Below are the code and all the weights of a small trained network. Each question names an input and a class and asks about switching units off, where a switched-off unit gives its printed mean instead of its output.

import numpy as np


def w(rows, s, z=0):
    codes = np.array(rows[::2]) - 128.0
    scale = np.full(codes.shape[1], s)
    scale[-1] = z or s
    return codes * scale


def norm(h):
    return h / np.sqrt((h * h).mean(-1, keepdims=True) + 1e-5)


def f(y):
    return y / 2 * (1 + np.tanh(0.7978845608 * (y + 0.044715 * y**3)))


def log_softmax(a):
    a = a - a.max(-1, keepdims=True)
    return a - np.log(np.exp(a).sum(-1, keepdims=True))


def net(x, mask):
    res = np.array(x, float).reshape(1, 3) / 4 @ E
    u = 0
    for l in range(4):
        y = f(norm(res) @ A[l][:, :-1].T + A[l][:, -1])
        res = res + np.where(mask[u : u + 7], y, B[l][:, -1]) @ B[l][:, :-1]
        u += 7
    return log_softmax(norm(res)[-1] @ U[:, :-1].T + U[:, -1])


A, B = {}, {}
E = w([
[194,76,140],'x0',
[216,185,65],'x1',
[244,138,253],'x2',
],0.0047)
A[0] = w([
[178,238,239,219],'L0N1',
[91,2,129,74],'L0N2',
[185,114,129,208],'L0N3',
[130,66,122,79],'L0N4',
[104,95,166,120],'L0N5',
[64,198,130,179],'L0N6',
[121,136,113,255],'L0N7',
],0.011,0.0031)
B[0] = w([
[221,127,205,253],'L0N1',
[54,125,206,174],'L0N2',
[192,75,98,178],'L0N3',
[131,89,146,130],'L0N4',
[1,209,161,145],'L0N5',
[117,226,106,173],'L0N6',
[185,172,131,170],'L0N7',
],0.0083,0.0066)
A[1] = w([
[89,93,139,114],'L1N1',
[163,60,156,143],'L1N2',
[155,5,69,3],'L1N3',
[122,149,102,108],'L1N4',
[134,24,134,60],'L1N5',
[138,150,102,89],'L1N6',
[101,85,85,101],'L1N7',
],0.013,0.0033)
B[1] = w([
[118,73,206,145],'L1N1',
[172,79,1,254],'L1N2',
[98,59,122,169],'L1N3',
[134,153,64,138],'L1N4',
[118,164,66,154],'L1N5',
[35,129,92,133],'L1N6',
[192,239,144,129],'L1N7',
],0.0072,0.0031)
A[2] = w([
[86,90,190,77],'L2N1',
[147,99,122,64],'L2N2',
[71,117,123,89],'L2N3',
[197,106,92,161],'L2N4',
[183,103,90,58],'L2N5',
[89,98,4,182],'L2N6',
[136,152,153,254],'L2N7',
],0.014,0.0019)
B[2] = w([
[36,73,137,184],'L2N1',
[145,103,164,138],'L2N2',
[215,1,179,157],'L2N3',
[195,26,162,254],'L2N4',
[123,77,216,205],'L2N5',
[114,126,33,238],'L2N6',
[187,123,133,175],'L2N7',
],0.0064,0.0051)
A[3] = w([
[93,134,154,182],'L3N1',
[162,165,252,35],'L3N2',
[183,129,102,88],'L3N3',
[159,169,168,95],'L3N4',
[97,37,147,170],'L3N5',
[135,121,136,133],'L3N6',
[169,34,108,252],'L3N7',
],0.011,0.0035)
B[3] = w([
[164,208,222,151],'L3N1',
[117,190,51,183],'L3N2',
[99,78,147,153],'L3N3',
[179,146,80,137],'L3N4',
[2,195,110,196],'L3N5',
[120,126,151,135],'L3N6',
[79,97,189,254],'L3N7',
],0.0084,0.0065)
U = w([
[131,117,122,3],'0',
[107,183,5,141],'1',
[173,203,157,132],'2',
[234,68,205,180],'3',
[40,162,200,153],'4',
[124,28,66,132],'5',
],0.02,0.011)

Each question gives the input, the list of numbers given to net, and the class t.
The units are the neurons (one row each of A and B). Each row of codes is followed by its name. A weight is (code - 128) times the scale printed after its matrix; where a second scale follows, it is the last column's (A, B and U).
mask holds one flag per neuron, layer by layer. A switched-off neuron (its flag False) gives its mean, the last column of its row in B, instead of its output. The means were averaged over made-up inputs and are rounded, as every weight is.
A unit's drop is (log p(t) with every unit on - log p(t) with that unit switched off) / (log p(t) with every unit on - log p(t) with every unit switched off).
The circuit of an input: a set's keep is (log p(t) with only the set's units on - log p(t) with every unit switched off) / (log p(t) with every unit on - log p(t) with every unit switched off). Starting from the 12 units with the biggest drops (on a tie, the unit counted first), units are removed one at a time, each time the one whose removal leaves the highest keep (on an exact tie, the one counted first), for as long as the keep stays at least 0.8.
circuit, biggest first: the units of the circuit, biggest drop first
k most important neurons: the k neurons with the biggest drops, biggest first
top k neurons in layer l: the k neurons of layer l with the biggest drops, biggest first
drop of u: that unit's drop, to one decimal
input [1,-8,7], class 4: 2 most important neurons -> L0N5, L2N1
input [3,4,-6], class 1: 2 most important neurons -> L0N1, L0N3
input [8,-2,-2], class 4: circuit, biggest first -> L0N2
input [6,-2,1], class 5: circuit, biggest first -> L1N2, L0N1
input [-7,-5,6], class 2: 2 most important neurons -> L3N2, L0N5
input [-6,-1,4], class 2: top 2 neurons in layer 0 -> L0N6, L0N3
input [-4,0,1], class 2: top 2 neurons in layer 0 -> L0N6, L0N1
input [-6,-3,4], class 2: 2 most important neurons -> L3N2, L0N5
input [1,-4,-7], class 4: 2 most important neurons -> L0N2, L1N2
input [4,3,-8], class 1: top 2 neurons in layer 0 -> L0N1, L0N3
input [-5,-8,8], class 2: drop of L0N1 -> 0.5
input [-7,-6,4], class 2: drop of L0N1 -> 0.2
input [4,-4,-1], class 4: drop of L1N4 -> 0.0
input [-6,-2,-4], class 1: drop of L0N1 -> 0.1
input [-8,-4,-8], class 1: most important neuron -> L3N7
